Here is a tiny trained network, its code and every weight. The questions are about switching its units off for an input and a class, where a switched-off unit gives its printed mean instead of its output.

import numpy as np


def w(rows, s, z=0):
    codes = np.array(rows[::2]) - 128.0
    scale = np.full(codes.shape[1], s)
    scale[-1] = z or s
    return codes * scale


def norm(h):
    return h / np.sqrt((h * h).mean(-1, keepdims=True) + 1e-5)


def f(y):
    return y / 2 * (1 + np.tanh(0.7978845608 * (y + 0.044715 * y**3)))


def log_softmax(a):
    a = a - a.max(-1, keepdims=True)
    return a - np.log(np.exp(a).sum(-1, keepdims=True))


def net(x, mask):
    res = np.array(x, float).reshape(1, 5) / 4 @ E
    u = 0
    for l in range(2):
        y = f(norm(res) @ A[l][:, :-1].T + A[l][:, -1])
        res = res + np.where(mask[u : u + 10], y, B[l][:, -1]) @ B[l][:, :-1]
        u += 10
    return log_softmax(norm(res)[-1] @ U[:, :-1].T + U[:, -1])


A, B = {}, {}
E = w([
[154,189,124,78,9,116,131,140,139,157],'x0',
[136,67,87,184,79,89,101,159,133,137],'x1',
[137,177,150,184,130,137,112,151,140,108],'x2',
[97,120,104,123,107,175,138,156,108,93],'x3',
[104,114,208,107,120,72,127,159,57,100],'x4',
],0.011)
A[0] = w([
[183,208,24,144,104,164,174,66,137,156,20],'L0N0',
[164,249,161,244,144,137,126,185,152,58,5],'L0N1',
[162,119,166,110,86,151,177,127,136,150,54],'L0N2',
[110,188,134,57,161,156,181,64,143,80,27],'L0N3',
[127,49,40,28,140,105,177,76,69,184,1],'L0N4',
[31,151,32,83,118,235,125,211,38,70,61],'L0N5',
[106,219,140,75,182,145,109,120,142,124,50],'L0N6',
[124,73,84,35,150,119,151,68,58,178,60],'L0N7',
[136,128,73,171,182,190,184,99,177,159,40],'L0N8',
[178,162,172,126,193,12,110,44,156,254,42],'L0N9',
],0.0069,0.0059)
B[0] = w([
[128,92,124,40,192,129,58,174,132,126,213],'L0N0',
[128,79,196,136,26,128,103,57,207,9,215],'L0N1',
[117,163,154,94,107,130,106,150,121,138,114],'L0N2',
[189,97,169,183,116,151,136,107,94,216,180],'L0N3',
[162,80,198,152,40,137,88,70,187,6,185],'L0N4',
[125,148,176,171,148,38,230,209,246,172,251],'L0N5',
[227,33,176,207,99,159,109,141,59,193,171],'L0N6',
[114,153,230,166,97,145,66,101,208,84,190],'L0N7',
[119,138,113,38,138,127,47,182,129,126,200],'L0N8',
[82,152,122,173,119,104,254,238,205,115,224],'L0N9',
],0.0091,0.0032)
A[1] = w([
[134,126,145,189,67,161,86,59,156,64,101],'L1N0',
[159,49,33,229,62,103,102,155,71,170,19],'L1N1',
[103,136,209,57,154,49,135,191,1,98,3],'L1N2',
[60,67,119,146,240,120,124,100,108,94,85],'L1N3',
[109,54,176,168,98,86,134,188,114,165,111],'L1N4',
[138,202,126,102,83,143,118,84,130,144,71],'L1N5',
[144,144,44,93,167,165,48,115,136,151,38],'L1N6',
[122,207,184,111,165,234,184,60,60,160,75],'L1N7',
[105,140,191,114,110,57,109,134,37,63,49],'L1N8',
[138,176,122,44,38,101,112,176,98,185,98],'L1N9',
],0.0083,0.0046)
B[1] = w([
[105,83,177,8,153,96,128,80,108,105,225],'L1N0',
[218,97,226,97,154,192,199,114,81,194,201],'L1N1',
[146,111,31,125,125,166,65,162,199,170,235],'L1N2',
[87,207,82,142,10,94,141,85,60,99,230],'L1N3',
[142,177,166,107,181,172,118,143,166,153,254],'L1N4',
[102,64,70,213,145,143,140,82,102,105,148],'L1N5',
[116,147,128,90,131,118,66,172,127,140,172],'L1N6',
[183,39,152,136,105,132,142,158,92,166,174],'L1N7',
[173,93,44,73,143,188,93,95,209,142,220],'L1N8',
[60,141,121,199,195,104,133,74,64,66,245],'L1N9',
],0.011,0.0049)
U = w([
[142,127,34,83,151,171,30,148,188,160,133],'0',
[132,85,187,127,67,136,106,54,182,47,154],'1',
[204,86,182,145,140,168,159,132,54,212,137],'2',
[99,154,104,176,120,86,219,203,196,139,163],'3',
[80,186,53,176,109,116,117,53,6,97,127],'4',
[100,147,173,84,171,90,110,148,117,131,160],'5',
[107,155,130,74,134,95,131,142,81,147,2],'6',
],0.017,0.0092)

Each question gives the input, the list of numbers given to net, and the class t.
The units are the neurons (one row each of A and B). Each row of codes is followed by its name. A weight is (code - 128) times the scale printed after its matrix; where a second scale follows, it is the last column's (A, B and U).
mask holds one flag per neuron, layer by layer. A switched-off neuron (its flag False) gives its mean, the last column of its row in B, instead of its output. The means were averaged over made-up inputs and are rounded, as every weight is.
A unit's drop is (log p(t) with every unit on - log p(t) with that unit switched off) / (log p(t) with every unit on - log p(t) with every unit switched off).
The circuit of an input: a set's keep is (log p(t) with only the set's units on - log p(t) with every unit switched off) / (log p(t) with every unit on - log p(t) with every unit switched off). Starting from the 12 units with the biggest drops (on a tie, the unit counted first), units are removed one at a time, each time the one whose removal leaves the highest keep (on an exact tie, the one counted first), for as long as the keep stays at least 0.8.
circuit, biggest first: the units of the circuit, biggest drop first
top k neurons: the k neurons with the biggest drops, biggest first
top k neurons in layer l: the k neurons of layer l with the biggest drops, biggest first
input [-4,7,4,8,-7], class 3: top 2 neurons in layer 0 -> L0N5; L0N6
input [-5,-1,-5,2,4], class 1: circuit, biggest first -> L0N7
input [4,-8,-2,7,-7], class 2: circuit, biggest first -> L0N3; L1N7
input [8,-6,2,8,-2], class 3: top 3 neurons in layer 1 -> L1N3; L1N0; L1N7
input [-6,5,0,4,-2], class 4: top 2 neurons -> L1N3; L0N6
input [-4,-2,-7,-5,0], class 1: top 2 neurons -> L0N4; L0N7
input [-7,-8,-8,8,2], class 1: top 3 neurons -> L0N7; L0N4; L1N3
input [-2,-6,0,1,5], class 2: top 4 neurons -> L1N7; L0N3; L0N6; L0N8
input [8,0,5,-6,-2], class 4: top 2 neurons -> L1N9; L0N5
input [8,8,2,7,7], class 2: top 2 neurons -> L1N1; L1N3
input [-8,-3,-8,2,8], class 0: top 3 neurons in layer 1 -> L1N2; L1N8; L1N9
input [-6,-4,5,-5,6], class 0: top 4 neurons -> L1N2; L1N8; L0N5; L1N9
input [3,-5,8,1,7], class 1: top 3 neurons -> L0N1; L0N0; L1N0
input [2,3,6,-2,6], class 0: circuit, biggest first -> L1N8
input [1,3,6,-4,-5], class 1: top 3 neurons -> L0N1; L1N2; L1N0
input [-5,4,4,-5,1], class 3: top 2 neurons -> L0N9; L1N9
input [6,-5,-7,-5,-1], class 1: top 3 neurons -> L0N7; L0N4; L0N5
input [7,2,-3,8,-1], class 3: top 2 neurons -> L0N5; L1N3
input [-1,-6,-4,-6,2], class 2: top 4 neurons in layer 0 -> L0N3; L0N6; L0N5; L0N1
input [-2,-7,0,-3,5], class 2: top 2 neurons -> L1N7; L0N3
input [5,8,7,-2,-2], class 2: circuit, biggest first -> L1N1
input [-4,-2,3,-3,4], class 0: top 3 neurons -> L1N2; L1N8; L0N5
input [8,-7,7,-1,7], class 4: top 2 neurons in layer 1 -> L1N9; L1N5
input [2,-3,-5,4,5], class 0: top 3 neurons in layer 1 -> L1N2; L1N8; L1N3
input [-3,-7,8,-2,0], class 1: top 2 neurons in layer 1 -> L1N1; L1N0
input [-4,-8,6,2,-6], class 2: top 2 neurons in layer 0 -> L0N6; L0N3
input [6,-4,-7,-5,-2], class 1: circuit, biggest first -> L0N4
input [-8,7,-3,3,-2], class 4: top 2 neurons in layer 1 -> L1N3; L1N7
